Below is a small trained network, with its code and all its weights. Each question gives an input and a class and asks what happens when units are switched off, that is, made to give their printed mean instead of their output.

import numpy as np


def w(rows, s, z=0):
    codes = np.array(rows[::2]) - 128.0
    scale = np.full(codes.shape[1], s)
    scale[-1] = z or s
    return codes * scale


def norm(h):
    return h / np.sqrt((h * h).mean(-1, keepdims=True) + 1e-5)


def f(y):
    return np.maximum(y, 0)


def log_softmax(a):
    a = a - a.max(-1, keepdims=True)
    return a - np.log(np.exp(a).sum(-1, keepdims=True))


def net(x, mask):
    res = np.array(x, float).reshape(1, 2) / 4 @ E
    u = 0
    for l in range(2):
        y = f(norm(res) @ A[l][:, :-1].T + A[l][:, -1])
        res = res + np.where(mask[u : u + 16], y, B[l][:, -1]) @ B[l][:, :-1]
        u += 16
    return log_softmax(norm(res)[-1] @ U[:, :-1].T + U[:, -1])


A, B = {}, {}
E = w([
[193,3,100],'x0',
[186,129,179],'x1',
],0.0034)
A[0] = w([
[162,101,29,117],'0.n0',
[254,119,121,137],'0.n1',
[94,112,99,155],'0.n2',
[133,120,68,105],'0.n3',
[124,129,103,135],'0.n4',
[75,175,162,101],'0.n5',
[108,82,110,146],'0.n6',
[66,96,67,149],'0.n7',
[216,143,200,61],'0.n8',
[99,82,81,143],'0.n9',
[144,100,46,139],'0.n10',
[99,167,84,146],'0.n11',
[110,175,101,172],'0.n12',
[235,138,191,5],'0.n13',
[138,196,144,94],'0.n14',
[77,43,164,96],'0.n15',
],0.0088,0.0022)
B[0] = w([
[148,163,132,220],'0.n0',
[136,72,221,254],'0.n1',
[110,69,71,175],'0.n2',
[80,141,158,167],'0.n3',
[102,111,88,147],'0.n4',
[107,140,173,201],'0.n5',
[126,161,184,191],'0.n6',
[76,174,92,213],'0.n7',
[188,78,37,217],'0.n8',
[96,87,168,204],'0.n9',
[131,146,152,213],'0.n10',
[154,90,135,186],'0.n11',
[119,118,165,189],'0.n12',
[179,81,2,215],'0.n13',
[143,161,166,189],'0.n14',
[132,91,130,187],'0.n15',
],0.0061,0.0045)
A[1] = w([
[76,75,65,252],'1.n0',
[191,158,81,87],'1.n1',
[87,194,101,122],'1.n2',
[122,159,220,245],'1.n3',
[160,80,179,217],'1.n4',
[133,193,75,159],'1.n5',
[134,2,215,57],'1.n6',
[45,129,125,214],'1.n7',
[190,122,171,182],'1.n8',
[18,155,183,161],'1.n9',
[54,146,160,107],'1.n10',
[85,40,142,149],'1.n11',
[131,184,202,183],'1.n12',
[156,122,170,96],'1.n13',
[122,95,86,126],'1.n14',
[120,87,232,160],'1.n15',
],0.0079,0.0025)
B[1] = w([
[120,192,188,216],'1.n0',
[112,1,84,152],'1.n1',
[170,112,126,168],'1.n2',
[109,125,108,224],'1.n3',
[140,137,92,223],'1.n4',
[153,60,70,142],'1.n5',
[116,116,73,239],'1.n6',
[179,112,123,216],'1.n7',
[154,203,200,199],'1.n8',
[155,118,114,254],'1.n9',
[132,84,166,199],'1.n10',
[93,158,113,220],'1.n11',
[146,105,96,192],'1.n12',
[141,168,163,154],'1.n13',
[177,88,139,156],'1.n14',
[94,144,109,221],'1.n15',
],0.0075,0.0055)
U = w([
[24,101,47,148],'0',
[234,46,61,179],'1',
[107,181,107,2],'2',
[43,118,245,142],'3',
[181,249,187,136],'4',
],0.014,0.0097)

Each question gives the input, the list of numbers given to net, and the class t.
The units are the neurons (one row each of A and B). Each row of codes is followed by its name. A weight is (code - 128) times the scale printed after its matrix; where a second scale follows, it is the last column's (A, B and U).
mask holds one flag per neuron, layer by layer. A switched-off neuron (its flag False) gives its mean, the last column of its row in B, instead of its output. The means were averaged over made-up inputs and are rounded, as every weight is.
A unit's drop is (log p(t) with every unit on - log p(t) with that unit switched off) / (log p(t) with every unit on - log p(t) with every unit switched off).
The circuit of an input: a set's keep is (log p(t) with only the set's units on - log p(t) with every unit switched off) / (log p(t) with every unit on - log p(t) with every unit switched off). Starting from the 12 units with the biggest drops (on a tie, the unit counted first), units are removed one at a time, each time the one whose removal leaves the highest keep (on an exact tie, the one counted first), for as long as the keep stays at least 0.8.
circuit, biggest first: the units of the circuit, biggest drop first
top k neurons: the k neurons with the biggest drops, biggest first
k most important neurons of layer l: the k neurons of layer l with the biggest drops, biggest first
drop when u is switched off: that unit's drop, to one decimal
input [-3,-4], class 1: circuit, biggest first	[1.n7]
input [-8,-5], class 1: top 3 neurons	[0.n1, 1.n0, 1.n9]
input [-3,-6], class 3: 3 most important neurons of layer 0	[0.n0, 0.n13, 0.n12]
input [-5,-2], class 1: top 3 neurons	[0.n1, 1.n12, 1.n0]
input [-1,1], class 4: 2 most important neurons of layer 0	[0.n7, 0.n5]
input [-4,5], class 1: 2 most important neurons of layer 0	[0.n1, 0.n8]
input [-7,-8], class 1: top 3 neurons	[1.n7, 0.n1, 1.n2]
input [-6,8], class 1: top 3 neurons	[0.n1, 0.n8, 1.n1]
input [-3,-5], class 1: top 3 neurons	[1.n7, 1.n9, 0.n1]
input [1,-8], class 3: 2 most important neurons of layer 1	[1.n0, 1.n6]
input [-6,-2], class 1: 4 most important neurons of layer 0	[0.n1, 0.n6, 0.n9, 0.n10]
input [2,-7], class 3: 2 most important neurons of layer 0	[0.n9, 0.n7]
input [-4,6], class 1: top 2 neurons	[0.n1, 1.n1]
input [-2,-4], class 3: circuit, biggest first	[0.n13]
input [8,0], class 0: 2 most important neurons of layer 1	[1.n6, 1.n15]
input [-7,-7], class 1: top 2 neurons	[0.n1, 1.n7]
input [-4,-8], class 3: top 4 neurons	[0.n13, 1.n4, 1.n6, 0.n12]
input [1,-2], class 3: top 2 neurons	[0.n9, 0.n7]
input [3,-1], class 0: drop when 1.n6 is switched off	0.1
input [2,-2], class 0: drop when 0.n9 is switched off	0.8
input [1,-4], class 3: drop when 0.n9 is switched off	0.5
input [6,-2], class 0: top neuron	[1.n6]
input [-2,1], class 4: drop when 0.n14 is switched off	0.2
